-14 -15 0 -1 5 2 1 8 -3 -21 4 -32 -4 14 -10 -46 -6 -42 10 -10 -19 -1 -14
 -53 -39 -16 3 -55 -41 0 -30 -45 7 13 0 -44 -4 0 10 -7 -2 -26 -26 -1 -25
 -31 -41 1 -17 -8 -1 -49 -12 = mif
-4 -41 7 13 -1 -39 -55 10 -6 0 0 -10 -15 10 -42 -12 -14 -21 1 -30 -1 3
 -17 -4 -44 -3 14 -45 -16 -1 -25 -2 4 8 -26 -30 -8 -32 -1 -7 -41 -46 -14
 -19 -49 1 -26 -10 2 0 -53 0 5 = kifuv
-4 1 2 -6 -8 -5 0 -5 -9 -5 -5 -6 -2 -4 -4 -12 -5 -2 -18 -6 -19 -9 -14
 -17 -4 -11 -5 -4 -6 -10 -14 -20 -9 -7 1 -6 -14 -3 -12 -16 -6 -5 -2 -10
 1 -19 -1 -17 -20 -13 -1 -19 -3 = tiru
11 -23 -37 11 -57 18 -6 -55 -56 15 12 -50 15 -55 18 15 -40 15 -33 22 3
 -56 21 -18 17 -52 11 16 -39 -51 18 -22 -56 -54 -19 -23 -43 -21 -52 17
 -11 12 14 18 -17 -10 7 16 -21 -49 5 -2 -56 = denas
-16 -55 -25 -5 -17 -26 -52 1 -23 -5 -12 -33 -20 -1 -25 10 -42 -23 -12
 -16 -1 -4 -13 5 -27 -22 -4 -29 -43 4 -24 -19 -9 4 -51 -55 -29 -54 -18 0
 -56 -38 -21 3 -55 0 -35 -9 -6 -18 -47 0 -10 = Bebu
diff mif: -14 -15 0 -1 5 2 1 8 -3 -21 4 -32 -4 14 -10 -46 -6 -42 10 -10 -19 -1 -14
 -53 -39 -16 3 -55 -41 0 -30 -45 7 13 0 -44 -4 0 10 -7 -2 -25 -26 -1 -25
 -31 -41 1 -17 -8 -1 -49 -12 | 42, -26
shift +1: -29 | -28
order: -3 -19 -1 -13 -20 -17 -1 -19 1 -10 -2 -5 -6 -16 -12 -3 -14 -6 1 -7 -9
 -20 -14 -10 -6 -4 -5 -11 -4 -17 -14 -9 -19 -6 -18 -2 -5 -12 -4 -4 -2 -6
 -5 -5 -9 -5 0 -5 -8 -6 2 1 -4 | tiru
asked: -4 1 2 -6 -8 -5 0 -5 -9 -5 -5 -6 -2 -4 -4 -12 -5 -2 -18 -6 -19 -9 -14
 -17 -4 -11 -5 -4 -6 -10 -14 -20 -9 -7 1 -6 -14 -3 -12 -16 -6 -5 -2 -10
 1 -19 -1 -17 -20 -13 -1 -19 -3 | tiru
order: -55 -53 -49 -46 -45 -44 -42 -41 -41 -39 -32 -30 -30 -26 -26 -25 -21 -19
 -17 -16 -15 -14 -14 -12 -10 -10 -8 -7 -6 -4 -4 -3 -2 -1 -1 -1 -1 0 0 0
 0 1 1 2 3 4 5 7 8 10 10 13 14 | kifuv
diff kifuv: -4 -41 7 13 -1 -39 -55 10 -6 0 0 -10 -15 10 -42 -12 -14 -21 1 -30 -1 3
 -17 -4 -44 -3 14 -45 -16 -1 -25 -3 4 8 -26 -30 -8 -32 -1 -7 -41 -46 -14
 -19 -49 1 -26 -10 2 0 -53 0 5 | 32, -2
shift +1: -5 -5 | -4 -4

27 -24 51 3 28 10 12  tak
7 31 4 22 -44 -1 34  sebat
27 10 3 50 12 -24 28  tiru
-48 -10 10 51 16 28 2  kifuv
27 10 3 -28 12 -24 28  Bebu
-43 7 -1 31 22 34 4  mon
shift +1: 3 | 4
order: -24 3 10 12 27 28 50 | tiru
present: -29 12 -24 | no
order: 4 34 22 31 -1 7 -43 | mon
diff tak: 27 -24 51 3 28 11 12 | 6, 10
diff mon: -43 7 -1 30 22 34 4 | 4, 31
order: 2 -48 -10 10 51 16 28 | kifuv

2 -35 -4 14 1 12 11 19 -8  sife
-13 -48 -5 38 -2 33 2 -16 -42  Nasu
-6 28 -7 12 -4 -20 -10 -35 9  mif
14 -20 12 -41 9 38 1 -5 25  denas
-25 13 14 -8 12 -40 1 31 -4  Bebu
-13 -48 -5 38 -2 33 12 -16 -42  sebat
diff sebat: -13 -48 -5 39 -2 33 12 -16 -42 | 4, 38
shift +1: 14 | 15

22 -3 -17 -1 45 24 15 0 1 -33 -6 2 -21 -1 -7 1 3 -2 8 -1 5 0 16 -10 2 1
 -3 -3 5 0 -1 11 -1 -2 -17 = tak
32 -2 8 -2 -33 -2 12 -12 0 34 0 2 -24 -1 -4 -21 18 -1 -35 -1 0 16 30 -7
 0 -1 -8 3 0 0 -30 7 5 -21 -11 = nidov
9 -3 9 10 5 -14 16 -2 -2 2 -6 -4 -6 2 -8 41 -50 1 -9 1 -1 4 17 9 -6 45
 -6 2 -1 0 -9 -5 -6 19 -5 = Nasu
5 1 5 1 7 -3 -10 -6 -2 -5 2 1 10 1 -3 8 2 -2 1 -1 10 11 -1 -2 1 0 5 -3 8
 -1 -6 -10 7 -7 14 = sebat
-18 -1 -22 2 17 14 -27 6 -1 -17 0 -3 38 1 -4 0 8 2 -18 1 1 2 35 -6 0 7
 -8 -5 1 1 -3 -2 10 -3 1 = Bebu
-28 2 10 -2 -20 -6 -14 7 -1 11 -2 3 3 -4 -4 -7 -15 -3 -20 -2 2 -21 11 1
 0 -6 -3 6 1 -3 22 1 -22 10 -18 = denas
-1 3 -11 0 -22 4 7 -4 3 15 -3 -2 -2 -2 -14 10 -9 -1 17 -1 1 14 -32 3 9 6
 9 -9 0 0 -16 4 12 1 32 = kifuv
14 2 21 -1 26 -21 8 -4 -2 -13 0 -6 0 -3 53 -1 22 -1 9 -1 4 17 19 47 -10
 -4 -2 10 4 -2 -8 -23 -20 -11 10 = zaz
8 -4 7 1 -6 -12 -15 4 0 -2 -4 -5 5 6 10 5 -5 0 1 0 1 -8 -13 -15 -14 -1 4
 0 1 2 -4 -16 -5 -5 1 = tiru
shift -1: -22 | -23
shift -1: 26 -21 | 25 -22

29 -16 -28 16 -45 : mif
14 -15 -27 17 -38 : kifuv
29 -10 -28 16 -45 : mon
27 17 -25 4 -46 : tiru
present: -16 -28 16 | yes
diff tiru: 27 17 -25 3 -46 | 4, 4
shift -1: -28 16 | -29 15
after: 4 | -46
after: -25 | 4
after: -27 | 17
present: 29 -16 -28 16 | yes

9 2 11 4 7 7 1 3 8 -1 2 5 5 3 8 0 10 4 6 6 11 5 -1 1 -1 1 5 9 7 6 -4 9 1
 -1 6 7 9 3 2 12 5 5 11 2 10 -6 -7 -6 11 4 4 -1 8 2 12 = tak
9 7 2 14 3 1 14 1 -5 8 -1 12 0 5 16 11 1 0 -3 7 0 16 11 -1 14 12 6 6 9 3
 9 2 16 7 3 6 5 8 2 8 6 -4 8 6 0 9 7 6 1 7 2 -1 0 9 5 = nidov
-7 -7 -9 -2 -5 -10 -6 -7 -8 -9 -4 -9 -7 -4 -10 -6 -4 0 -2 -8 -7 -8 -7 -5
 -4 -7 -6 -8 -13 -5 -4 -5 -7 -8 -4 -7 -11 -6 -7 -5 -11 -5 -8 -8 -3 -6 -1
 -10 -5 -7 -1 0 -6 -11 -4 = mon
-10 -42 -16 2 19 -11 9 2 5 -16 24 -26 -2 10 -23 -4 8 54 28 -12 16 -31 20
 -4 -9 -12 15 13 -54 -4 18 -24 -32 17 23 -15 -14 20 -6 -10 -32 13 -15 -5
 57 1 56 9 -24 32 14 44 29 -41 8 = zaz
after: -23 | -4
diff tak: 9 2 11 4 7 7 1 3 8 -1 2 5 5 3 8 0 10 4 6 6 11 5 -1 1 -1 1 5 9 7 6 -4 9 2
 -1 6 7 9 3 2 12 5 5 11 2 10 -6 -7 -6 11 4 4 -1 8 2 12 | 33, 1
asked: -10 -42 -16 2 19 -11 9 2 5 -16 24 -26 -2 10 -23 -4 8 54 28 -12 16 -31 20
 -4 -9 -12 15 13 -54 -4 18 -24 -32 17 23 -15 -14 20 -6 -10 -32 13 -15 -5
 57 1 56 9 -24 32 14 44 29 -41 8 | zaz
shift -1: -4 9 1 -1 | -5 8 0 -2
shift -1: -4 | -5

22 6 35 -44 38 11 -6 11 9 23 2 -23 -9 -15 17 3 -32 24 -29 -40 24 0 26
 -24 18 -33 7 22 -11 22 -13 -13 -20 -28 12 26 -23 -1 8 -12 -19 -31 3 0
 -10 -33 0 -33 38 11 33 20 -12  Nasu
-1 3 -2 -10 2 0 -1 2 -5 -8 -1 -1 -10 -7 -4 -6 -3 -3 -8 -4 3 -2 3 -1 -2
 -9 -3 -2 3 -11 -4 -2 -3 -12 -6 -4 -14 1 -2 -1 -6 -8 -4 -3 3 -10 -12 -14
 0 2 -3 -7 -1  tak
30 -46 -15 26 -35 -19 -36 39 24 -8 48 -40 17 10 9 3 -30 -23 31 34 50 -33
 -37 10 -39 18 -16 -26 -19 -35 44 34 -5 -1 11 -28 -7 -47 5 -41 -3 6 -29
 29 8 -28 -29 16 -46 -24 7 -12 -25  Bebu
present: 44 -35 -19 -26 | no
shift -1: 8 | 7
diff tak: -1 3 -2 -10 2 0 0 2 -5 -8 -1 -1 -10 -7 -4 -6 -3 -3 -8 -4 3 -2 3 -1 -2 -9
 -3 -2 3 -11 -4 -2 -3 -12 -6 -4 -14 1 -2 -1 -6 -8 -4 -3 3 -10 -12 -14 0
 2 -3 -7 -1 | 7, -1
diff Bebu: 30 -46 -15 26 -35 -19 -36 39 24 -8 48 -40 17 10 9 3 -30 -22 31 34 50 -33
 -37 10 -39 18 -16 -26 -19 -35 44 34 -5 -1 11 -28 -7 -47 5 -41 -3 6 -29
 29 8 -28 -29 16 -46 -24 7 -12 -25 | 18, -23
shift -1: -2 | -3
diff Bebu: 30 -46 -15 26 -35 -19 -36 39 24 -8 48 -40 17 10 9 3 -30 -23 31 34 50 -33
 -37 10 -39 18 -16 -26 -19 -35 44 34 -5 -1 11 -28 -7 -47 5 -42 -3 6 -29
 29 8 -28 -29 16 -46 -24 7 -12 -25 | 40, -41
diff Bebu: 30 -46 -15 26 -35 -19 -36 39 24 -8 48 -40 17 10 9 3 -30 -23 31 34 50 -33
 -37 10 -39 18 -16 -26 -19 -35 44 34 -5 -1 11 -28 -7 -47 5 -41 -3 6 -29
 29 7 -28 -29 16 -46 -24 7 -12 -25 | 45, 8

2 24 4 -13 -4 5 4 -14 8 -24 -10 5 17 -19 10 -18 7 15 14 22 -35 -7 -5 -3
 -9 1 20 15 -11 -7 -3 -22 -13 -4 -22 -5 18 -10 -11 3 -14 -14 -18 4 -15
 -4 8 -5 8 4 20 -> tiru
15 30 2 -8 3 24 19 -7 -2 -1 -6 -5 16 -2 25 4 14 0 5 18 0 -3 0 24 -5 -4
 -17 -1 -14 9 -15 -10 8 -8 -14 15 -5 18 -1 16 -23 -21 3 20 27 -18 -18
 -12 18 -2 6 -> tak
-4 -13 0 -32 -14 -23 -6 9 -1 -25 0 9 -5 -15 -27 3 -7 32 3 -1 -18 5 -14 4
 -9 3 19 16 -25 -19 -11 3 -32 14 -7 -10 19 -7 -17 -3 -7 -2 -7 4 -16 -29
 23 8 -4 -5 9 -> zaz
-14 -14 -18 -5 8 15 -18 -4 -15 -5 -11 -5 -7 3 -9 18 -3 5 -35 4 2 8 15 22
 20 -4 7 1 10 17 8 -10 -14 14 -11 -22 4 -10 -3 -13 -7 5 24 -19 -24 5 -22
 4 -4 20 -13 -> denas
14 14 -2 -15 -10 -2 7 6 4 -5 5 1 4 -6 6 14 2 14 5 2 0 -4 2 22 2 -6 -4 3
 -31 -7 -11 -5 -14 14 -7 6 8 13 -3 9 -19 -17 6 7 14 4 6 -7 4 -11 -3 -> mif
15 5 -10 4 -18 17 2 -3 -14 -22 -4 -13 -9 -11 4 -14 20 4 14 -7 18 24 8 1
 -18 22 -3 -14 5 4 -5 -5 8 -7 15 -11 -10 -19 3 20 -3 -35 7 -13 -22 -5 10
 -4 -24 8 -15 -> sife
asked: 15 30 2 -8 3 24 19 -7 -2 -1 -6 -5 16 -2 25 4 14 0 5 18 0 -3 0 24 -5 -4
 -17 -1 -14 9 -15 -10 8 -8 -14 15 -5 18 -1 16 -23 -21 3 20 27 -18 -18
 -12 18 -2 6 | tak
order: -15 -22 14 22 -10 15 24 8 -10 4 -11 -18 -4 -18 -14 -24 3 20 4 7 4 20 5
 -9 -3 15 -14 -11 -5 17 5 1 -7 18 -4 -4 4 -13 -5 8 -35 -19 2 10 8 -5 -14
 -22 -7 -13 -3 | tiru
shift +1: 32 3 | 33 4
diff denas: -14 -14 -18 -5 8 15 -18 -4 -15 -5 -11 -5 -7 3 -9 18 -3 5 -35 4 2 8 15 22
 20 -4 7 1 10 17 8 -10 -14 14 -11 -22 4 -10 -3 -13 -8 5 24 -19 -24 5 -22
 4 -4 20 -13 | 41, -7
order: -35 -24 -22 -22 -19 -18 -18 -15 -14 -14 -14 -13 -13 -11 -11 -10 -10 -9
 -7 -7 -5 -5 -5 -4 -4 -4 -3 -3 1 2 3 4 4 4 4 5 5 7 8 8 8 10 14 15 15 17
 18 20 20 22 24 | tiru
diff tiru: 2 24 4 -13 -4 5 4 -14 8 -24 -10 5 17 -18 10 -18 7 15 14 22 -35 -7 -5 -3
 -9 1 20 15 -11 -7 -3 -22 -13 -4 -22 -5 18 -10 -11 3 -14 -14 -18 4 -15
 -4 8 -5 8 4 20 | 14, -19

-38 8 19 -11 16 0 -6 3 -41 13 16 -22 -17 8 -27 -16 -26 13 -22 -21 -3 -37
 35 27 19 -19 7 25 -8 -17 -27 -31 -8 -42 23 -9 11 -17 8 -18 28 12 2 12
 16 27 5 33 4 -1 1 -15 -21 -45 -29 13 3 25 24 9 3 -> nidov
-39 5 20 -13 21 -4 -1 -4 -36 10 14 -22 -21 7 -24 -17 -24 8 -18 -25 -5
 -41 37 21 18 -18 5 29 -8 -15 -25 -31 1 -42 23 -9 11 -14 2 -20 23 3 -4
 14 22 20 1 35 3 -4 -4 -12 -20 -46 -20 13 8 24 27 8 8 -> Bebu
-41 6 4 5 26 0 -4 3 -41 16 5 11 -42 37 -21 -10 -10 16 -24 -19 -14 -17 28
 35 14 -7 5 35 26 4 -2 -16 7 -55 12 -13 25 11 -4 9 13 -13 -5 1 -10 -3 -1
 36 -5 -15 2 8 -10 -30 -26 31 40 22 -5 1 13 -> kifuv
-46 10 4 2 15 -2 1 1 -48 18 7 14 -38 40 -21 -7 -10 17 -28 -16 -14 -15 18
 26 16 -4 4 28 24 5 5 -29 2 -50 16 -21 23 9 -3 6 3 -14 -3 1 -9 -1 11 36
 0 -19 6 4 -3 -32 -37 19 43 27 -5 3 13 -> zaz
-39 5 18 -14 18 -6 -7 0 -36 15 12 -24 -18 7 -30 -11 -30 8 -15 -20 2 -31
 39 30 15 -19 -1 33 -3 -19 -22 -29 -2 -39 22 -12 14 -16 3 -16 22 12 10 8
 15 15 -1 29 4 -8 -5 -17 -19 -50 -20 18 8 24 26 16 5 -> sebat
11 -6 3 8 -15 -2 -9 3 0 -43 19 -32 17 -18 -20 5 1 7 5 5 38 -6 28 10 15 5
 3 18 -28 3 4 9 4 29 -52 -27 24 -13 1 30 22 42 -44 -6 0 -10 12 15 -17
 -38 -21 -17 25 -3 33 7 18 3 -45 -2 9 -> tiru
-50 -15 20 -7 24 -19 9 20 -27 28 9 -8 -19 20 -40 2 -7 -2 -4 -10 6 -22 14
 4 11 -9 5 25 -7 2 -3 -26 2 -36 37 -29 2 -8 -11 -40 27 12 -6 16 28 1 -16
 13 10 4 3 12 -15 -27 -21 12 7 22 18 -2 -8 -> mif
-45 10 3 3 17 -2 1 0 -44 15 9 11 -43 38 -21 -6 -9 18 -27 -18 -15 -13 19
 30 18 -6 3 29 25 5 3 -28 7 -52 15 -17 24 7 4 5 8 -17 -2 5 -10 3 9 33 0
 -20 4 1 -3 -32 -38 22 42 28 -6 6 12 -> sife
-40 2 16 -20 20 -6 -6 1 -35 12 8 -20 -20 4 -30 -14 -29 6 -13 -22 7 -35
 33 27 13 -18 1 35 -6 -15 -19 -30 3 -41 22 -13 15 -16 -7 -18 16 5 7 4 18
 9 -5 31 4 -5 -4 -14 -22 -53 -16 18 14 17 28 9 6 -> mon
present: -31 -8 | yes
diff kifuv: -41 6 4 5 26 0 -4 3 -41 16 5 11 -42 37 -21 -10 -10 16 -24 -19 -14 -17 28
 35 14 -7 5 35 27 4 -2 -16 7 -55 12 -13 25 11 -4 9 13 -13 -5 1 -10 -3 -1
 36 -5 -15 2 8 -10 -30 -26 31 40 22 -5 1 13 | 29, 26
order: 12 6 -6 28 42 22 -38 -32 -3 1 4 -20 0 33 9 3 -10 5 -2 -17 8 5 4 7 24 -17
 15 -52 7 -28 3 5 25 29 3 -6 18 30 19 -13 -15 -18 -27 18 -9 -6 -21 38
 -43 11 9 15 -44 0 1 -2 17 3 3 10 -45 | sife

14 29 -37 43 27 25 45 13 45 44 38 23 41 -> sife
-21 23 28 44 27 36 36 31 22 23 20 39 29 -> Bebu
-37 29 25 38 27 14 14 43 45 23 44 41 45 -> tak
order: 45 41 44 23 45 43 14 14 27 38 25 29 -37 | tak
order: 27 14 14 43 45 23 44 41 45 -37 29 25 38 | tak
order: -37 13 14 23 25 27 29 38 41 43 44 45 45 | sife
present: 15 43 | no
shift -1: 44 41 | 43 40
diff tak: -37 29 25 37 27 14 14 43 45 23 44 41 45 | 4, 38
present: 28 25 | no

0 1 0 -9 -7 -1 1 -2 1 -1 0 -4 -1 8 2 -4 1 1 1 1 1 1 0 -3 0 0 0 0 0 -3 15
 1 10 -3 1 1 1 1 1 2 -6 7 -3 0 0 1 0 0 -2 -3 -1 -3 -1 1 -1 -6 0 11 0 0 0
 0 7 : mon
-5 -3 -1 6 -2 2 -1 2 4 -1 0 -28 0 -5 12 10 -1 0 1 0 0 0 0 -2 0 0 0 1 0
 -1 10 3 -13 1 0 0 0 0 2 2 3 4 -3 1 0 1 0 1 1 4 2 -2 -1 3 -4 1 0 6 0 0
 -1 2 1 : sife
-5 -3 -1 6 -2 2 -1 2 4 -1 0 -28 0 -5 12 10 -1 0 1 0 0 0 0 -2 0 0 0 1 0
 -1 10 3 -13 1 0 0 0 0 2 2 3 4 -3 1 0 1 0 1 1 4 0 -2 -1 3 -4 1 0 6 0 0 2
 -2 -15 : Bebu
1 -3 1 25 41 0 13 19 -4 1 0 25 7 -18 -19 16 -1 -1 -4 0 -2 -2 2 11 -2 1 0
 -1 -2 11 -30 -9 -28 7 -3 -2 -2 -1 -4 -7 4 -24 9 -3 0 -4 0 -1 10 -5 4 0
 1 -5 15 5 -1 -34 1 1 1 -1 -26 : mif
5 4 0 -8 16 -4 23 10 -4 0 0 47 5 -2 -20 -4 1 1 -2 2 1 1 1 5 -2 0 1 0 -1
 0 -6 -9 -2 -3 -4 1 0 0 1 0 -14 -1 -2 -3 0 1 0 0 1 -18 0 -11 -1 1 11 -17
 0 -9 1 0 0 3 -8 : Nasu
5 -2 0 -8 16 -4 23 10 -4 0 2 -17 5 -2 -20 -4 1 1 -2 2 1 1 1 5 -2 0 1 0
 -1 0 -6 -9 -2 -3 -4 1 0 0 1 0 -14 -1 -2 -3 0 1 0 0 1 -18 0 -11 -1 1 11
 -17 0 -9 1 0 0 6 -8 : zaz
asked: 0 1 0 -9 -7 -1 1 -2 1 -1 0 -4 -1 8 2 -4 1 1 1 1 1 1 0 -3 0 0 0 0 0 -3 15
 1 10 -3 1 1 1 1 1 2 -6 7 -3 0 0 1 0 0 -2 -3 -1 -3 -1 1 -1 -6 0 11 0 0 0
 0 7 | mon
asked: 5 4 0 -8 16 -4 23 10 -4 0 0 47 5 -2 -20 -4 1 1 -2 2 1 1 1 5 -2 0 1 0 -1
 0 -6 -9 -2 -3 -4 1 0 0 1 0 -14 -1 -2 -3 0 1 0 0 1 -18 0 -11 -1 1 11 -17
 0 -9 1 0 0 3 -8 | Nasu
present: -4 1 1 | yes
diff Nasu: 5 4 0 -8 16 -4 23 10 -4 0 0 47 5 -2 -20 -4 1 1 -2 2 1 1 1 5 -2 0 1 0 -1
 0 -6 -9 -2 -3 -4 1 0 0 1 0 -14 -1 -2 -4 0 1 0 0 1 -18 0 -11 -1 1 11 -17
 0 -9 1 0 0 3 -8 | 44, -3
shift +1: 6 | 7

3 49 -23 5 16 46 -27 -16 3 28 4 15 16 35 -30 -7 -> tak
-5 9 5 -9 5 3 3 3 1 11 2 5 3 9 -3 1 -> sife
-30 -4 24 -43 -5 -10 20 12 0 17 15 8 7 3 8 20 -> mon
2 -4 1 1 -3 -1 0 -1 0 -3 3 -1 1 -4 0 0 -> kifuv
-18 -22 5 15 -5 9 6 -7 7 -6 -8 3 -26 -18 34 17 -> tiru
6 5 -9 20 24 14 -2 5 -1 9 -25 4 -5 16 8 -11 -> sebat
-30 13 24 -43 -5 -10 20 12 0 17 15 -3 1 -13 4 13 -> Bebu
20 -5 -6 13 -5 -7 -8 -5 -2 -13 -1 -9 4 -5 -15 -11 -> nidov
-3 -3 1 0 -1 0 2 1 -1 0 3 1 -4 -1 -1 -4 -> mif
shift +1: 3 | 4
order: -1 -1 1 -4 -1 0 -3 0 0 -4 1 3 1 2 -3 0 | kifuv
asked: 6 5 -9 20 24 14 -2 5 -1 9 -25 4 -5 16 8 -11 | sebat
diff tak: 3 49 -23 5 16 46 -27 -16 2 28 4 15 16 35 -30 -7 | 9, 3
order: -11 -15 -5 4 -9 -1 -13 -2 -5 -8 -7 -5 13 -6 -5 20 | nidov
order: -13 -5 -5 -11 -15 20 -2 -9 4 -6 13 -1 -7 -5 -8 -5 | nidov
asked: -5 9 5 -9 5 3 3 3 1 11 2 5 3 9 -3 1 | sife

